Below is a small trained network, with its code and all its weights. Each question gives an input and a target symbol and asks what happens when units are switched off, that is, made to give their printed mean instead of their output.

import numpy as np


def w(rows, s, z=0):
    codes = np.array(rows[::2]) - 128.0
    scale = np.full(codes.shape[1], s)
    scale[-1] = z or s
    return codes * scale


def f(y):
    return np.maximum(y, 0)


def softmax(a):
    e = np.exp(a - a.max(-1, keepdims=True))
    return e / e.sum(-1, keepdims=True)


def log_softmax(a):
    a = a - a.max(-1, keepdims=True)
    return a - np.log(np.exp(a).sum(-1, keepdims=True))


def net(x, mask):
    ids = ['ΔΘΣΩαβγεηλμξπτφψ'.index(c) for c in x.split()]
    T = len(ids)
    res = E[ids] + P[:T]
    u = 0
    for l in range(2):
        q, k, v = (res @ M[l].T for M in (Q, K, V))
        z = softmax(np.where(np.tri(T) > 0, q @ k.T / 4**0.5, -1e9)) @ v
        res = res + np.where(mask[u], z, O[l][:, -1]) @ O[l][:, :-1]
        u += 1
        y = f(res @ A[l][:, :-1].T + A[l][:, -1])
        res = res + np.where(mask[u : u + 8], y, B[l][:, -1]) @ B[l][:, :-1]
        u += 8
    return log_softmax(res[-1] @ U[:, :-1].T + U[:, -1])


Q, K, V, O, A, B = {}, {}, {}, {}, {}, {}
E = w([
[127,181,61,133,91,159,138,113,145,124,242],'Δ',
[176,148,122,117,116,149,182,193,176,100,222],'Θ',
[117,139,160,196,170,153,84,166,155,50,187],'Σ',
[146,117,173,147,108,87,125,65,41,220,140],'Ω',
[53,110,148,106,156,144,59,83,60,118,176],'α',
[168,102,222,101,107,156,96,216,167,142,44],'β',
[193,33,131,170,128,68,126,133,135,184,111],'γ',
[126,143,157,173,191,171,180,127,55,135,111],'ε',
[133,156,90,85,126,116,137,139,100,126,85],'η',
[126,86,161,230,132,137,129,140,93,73,79],'λ',
[112,73,87,200,170,138,141,95,181,75,108],'μ',
[115,167,51,158,55,109,104,160,140,171,83],'ξ',
[138,72,117,176,83,185,108,166,47,160,120],'π',
[96,128,61,92,109,152,34,181,164,186,112],'τ',
[116,103,38,88,220,89,173,58,162,95,72],'φ',
[64,229,86,127,144,220,128,196,104,105,7],'ψ',
],0.013)
P = w([
[135,53,147,83,116,114,150,161,177,64,179],'0',
[48,218,170,135,77,12,110,134,151,120,136],'1',
[243,145,169,84,2,216,53,19,102,70,159],'2',
[103,44,76,176,170,199,90,130,199,146,91],'3',
[67,223,43,181,158,78,30,179,96,135,66],'4',
[212,120,66,144,52,240,19,35,62,153,82],'5',
],0.0088)
Q[0] = w([
[72,135,136,105,233,54,218,159,156,162,124],'L0H0',
[94,157,68,139,114,144,99,117,122,152,153],'L0H0',
[176,64,81,195,121,254,48,41,162,124,123],'L0H0',
[111,176,76,132,161,45,140,125,165,98,155],'L0H0',
],0.0084)
K[0] = w([
[161,156,254,83,107,74,202,16,129,98,236],'L0H0',
[123,180,88,120,108,166,108,127,107,157,160],'L0H0',
[78,103,30,224,240,203,58,50,120,206,17],'L0H0',
[133,175,118,89,132,100,132,101,208,14,231],'L0H0',
],0.0067)
V[0] = w([
[109,170,43,201,71,94,139,110,131,56,136],'L0H0',
[133,109,184,170,129,72,112,151,46,162,88],'L0H0',
[154,79,178,254,142,135,174,103,101,81,113],'L0H0',
[82,196,175,111,194,180,108,133,132,62,104],'L0H0',
],0.008)
O[0] = w([
[38,161,168,154,33,172,163,93,82,170,130,217],'L0H0',
[187,111,117,137,82,51,53,120,85,89,146,2],'L0H0',
[110,98,74,140,68,101,162,179,86,2,187,54],'L0H0',
[81,166,208,48,188,178,104,220,41,21,67,127],'L0H0',
],0.0072,0.004)
A[0] = w([
[110,118,77,150,86,100,75,147,112,188,85,233],'L0N0',
[92,167,88,161,161,40,143,63,153,111,107,253],'L0N1',
[116,164,122,125,89,144,42,54,51,175,122,202],'L0N2',
[192,81,114,122,79,190,155,139,106,162,191,53],'L0N3',
[165,147,62,197,185,90,171,140,144,129,178,66],'L0N4',
[184,86,86,184,88,89,123,126,142,132,127,151],'L0N5',
[226,156,153,157,123,85,47,123,59,71,125,139],'L0N6',
[189,163,126,93,112,130,77,3,128,159,84,117],'L0N7',
],0.0058,0.00069)
B[0] = w([
[108,152,174,200,105,164,147,189,115,76,152,224],'L0N0',
[3,146,160,96,145,65,176,147,76,93,77,169],'L0N1',
[180,71,165,170,148,106,128,159,207,76,60,253],'L0N2',
[157,103,130,204,106,197,104,9,172,95,95,217],'L0N3',
[176,223,86,110,146,86,164,161,206,124,141,168],'L0N4',
[103,150,114,149,73,131,48,145,147,168,132,178],'L0N5',
[196,173,41,18,137,139,50,150,94,173,123,184],'L0N6',
[245,199,114,135,202,154,208,155,179,9,149,236],'L0N7',
],0.0056,0.0051)
Q[1] = w([
[175,110,126,86,128,157,137,41,109,47,132],'L1H0',
[131,127,114,150,137,184,128,85,137,130,170],'L1H0',
[136,109,103,142,103,162,129,142,168,115,96],'L1H0',
[111,164,174,120,128,2,181,143,109,194,182],'L1H0',
],0.0077)
K[1] = w([
[126,155,2,131,170,122,201,78,2,84,85],'L1H0',
[61,167,74,239,179,153,137,91,100,164,159],'L1H0',
[119,98,44,164,144,166,111,127,139,163,70],'L1H0',
[169,153,253,59,46,55,193,110,173,137,219],'L1H0',
],0.0057)
V[1] = w([
[136,106,205,173,79,157,34,225,180,151,77],'L1H0',
[101,37,215,222,118,103,22,103,152,80,158],'L1H0',
[161,165,186,70,156,150,102,151,165,153,253],'L1H0',
[96,15,105,48,204,56,186,67,137,118,39],'L1H0',
],0.0045)
O[1] = w([
[116,161,254,41,74,125,106,137,158,127,208,252],'L1H0',
[98,34,152,174,125,92,98,210,185,178,247,121],'L1H0',
[160,143,112,124,151,84,105,130,132,244,186,148],'L1H0',
[90,59,98,108,151,50,129,135,162,75,27,3],'L1H0',
],0.0067,0.0042)
A[1] = w([
[125,1,160,110,92,138,108,138,134,87,156,19],'L1N0',
[154,162,98,142,55,135,152,57,105,122,104,136],'L1N1',
[87,127,177,116,81,83,102,169,104,120,136,214],'L1N2',
[194,170,105,91,202,163,127,114,131,168,117,52],'L1N3',
[61,143,93,130,200,46,133,136,106,125,88,225],'L1N4',
[152,91,132,159,133,142,164,87,176,58,105,131],'L1N5',
[72,57,118,135,227,123,144,155,86,78,165,164],'L1N6',
[57,196,145,135,122,71,107,140,169,190,115,253],'L1N7',
],0.0083,0.0027)
B[1] = w([
[11,76,111,119,108,120,76,41,182,55,133,176],'L1N0',
[72,198,91,99,185,104,82,87,110,148,137,201],'L1N1',
[84,132,176,137,155,149,199,61,109,175,167,193],'L1N2',
[80,42,55,95,152,165,149,195,158,97,148,225],'L1N3',
[229,122,221,84,1,209,87,108,116,188,162,171],'L1N4',
[104,172,119,170,89,44,207,165,141,150,54,213],'L1N5',
[127,228,101,140,201,75,77,171,159,204,104,169],'L1N6',
[106,108,88,105,80,107,128,196,46,128,151,254],'L1N7',
],0.0077,0.008)
U = w([
[99,119,90,129,164,205,158,18,123,202,120,72],'Δ',
[180,95,181,182,159,169,254,147,217,122,147,160],'Θ',
[93,160,166,164,212,102,143,126,166,103,156,25],'Σ',
[201,137,105,158,135,79,86,86,135,160,138,173],'Ω',
[131,142,117,119,188,100,68,59,131,183,122,163],'α',
[121,78,171,78,130,110,127,97,166,99,127,153],'β',
[149,98,118,161,63,113,96,100,159,137,140,50],'γ',
[149,205,88,133,152,72,132,210,100,110,124,177],'ε',
[148,73,76,98,114,127,137,96,73,107,102,253],'η',
[78,87,122,138,98,122,179,87,119,56,115,158],'λ',
[77,130,73,128,138,67,187,149,134,101,67,126],'μ',
[127,149,200,138,59,146,150,121,60,179,163,243],'ξ',
[112,69,123,127,75,166,121,79,108,93,147,67],'π',
[135,68,37,85,136,152,93,193,118,144,142,39],'τ',
[149,192,200,167,110,116,140,53,184,176,89,54],'φ',
[104,148,159,80,141,171,167,115,111,72,93,27],'ψ',
],0.0061,0.0036)

Each question gives the input, a string of symbols that net reads in full, and the target symbol t.
The units are the heads (4 rows each of Q, K, V and O) and the neurons (one row each of A and B). Each row of codes is followed by its name. A weight is (code - 128) times the scale printed after its matrix; where a second scale follows, it is the last column's (O, A, B and U).
mask holds one flag per unit, layer by layer, with each layer's heads first. A switched-off unit (its flag False) gives its mean, the last column of its rows in O or B, instead of its output. The means were averaged over made-up inputs and are rounded, as every weight is.
A unit's drop is (log p(t) with every unit on - log p(t) with that unit switched off) / (log p(t) with every unit on - log p(t) with every unit switched off).
The circuit of an input: a set's keep is (log p(t) with only the set's units on - log p(t) with every unit switched off) / (log p(t) with every unit on - log p(t) with every unit switched off). Starting from the 12 units with the biggest drops (on a tie, the unit counted first), units are removed one at a time, each time the one whose removal leaves the highest keep (on an exact tie, the one counted first), for as long as the keep stays at least 0.8.
circuit, biggest first: the units of the circuit, biggest drop first
k most important neurons: the k neurons with the biggest drops, biggest first
k most important neurons of layer l: the k neurons of layer l with the biggest drops, biggest first
input β α β, target τ: circuit, biggest first => [L0H0 L0N6 L1N3]
input τ η Θ Σ π, target ξ: circuit, biggest first => [L1H0 L1N2 L0N0 L0H0]
input Δ λ τ λ Θ Δ, target π: circuit, biggest first => [L0H0 L1H0 L1N0]
input φ Σ ξ ψ Θ Θ, target ψ: circuit, biggest first => [L0H0 L1H0]
input α ψ λ ε, target ε: circuit, biggest first => [L0H0 L1N6]
input Δ ψ α μ τ Δ, target Θ: circuit, biggest first => [L0N7 L0H0 L0N2 L1N3]
input Θ Θ τ, target Θ: 3 most important neurons => [L0N7 L0N2 L1N3]
input Δ τ Θ, target Θ: circuit, biggest first => [L0H0 L0N7 L1N3]
input β Θ φ, target μ: most important neuron => [L1N5]
input τ γ Θ Σ η, target ξ: 2 most important neurons => [L1N4 L0N1]
input ξ τ Σ τ γ β, target Θ: circuit, biggest first => [L0H0 L0N7 L1N3 L1N7]
input Θ Σ Σ π Θ Θ, target γ: circuit, biggest first => [L0H0 L1H0 L0N3 L0N5]
input τ Θ ξ τ γ, target ξ: 2 most important neurons of layer 1 => [L1N7 L1N3]
input ξ β τ μ β Θ, target λ: circuit, biggest first => [L1H0 L0H0 L1N0]
input γ γ Σ ξ λ, target ξ: 2 most important neurons of layer 1 => [L1N2 L1N3]
input τ γ Δ, target Θ: circuit, biggest first => [L0H0 L0N7 L1N3]
input Σ β β β Θ, target ξ: most important neuron of layer 0 => [L0N7]
input Θ Δ γ τ φ λ, target μ: 2 most important neurons => [L1N5 L0N7]
input φ Θ β Δ τ, target ξ: 2 most important neurons => [L0N0 L1N7]
input ε ξ Δ, target φ: most important neuron => [L1N5]
input γ Ω Θ, target Ω: 2 most important neurons of layer 0 => [L0N4 L0N6]
input φ Θ λ, target μ: circuit, biggest first => [L1H0 L1N5]
input β Σ Σ, target τ: 2 most important neurons => [L0N6 L1N3]
input Σ Θ Σ Δ, target Δ: circuit, biggest first => [L0H0 L1H0 L0N2]
input Θ η λ β, target β: 2 most important neurons => [L1N0 L0N7]
input Θ Θ λ, target π: 3 most important neurons of layer 0 => [L0N6 L0N7 L0N5]
input Δ Θ γ π, target π: 2 most important neurons => [L1N0 L0N5]
input τ τ Θ ξ Θ Θ, target φ: most important neuron => [L0N3]
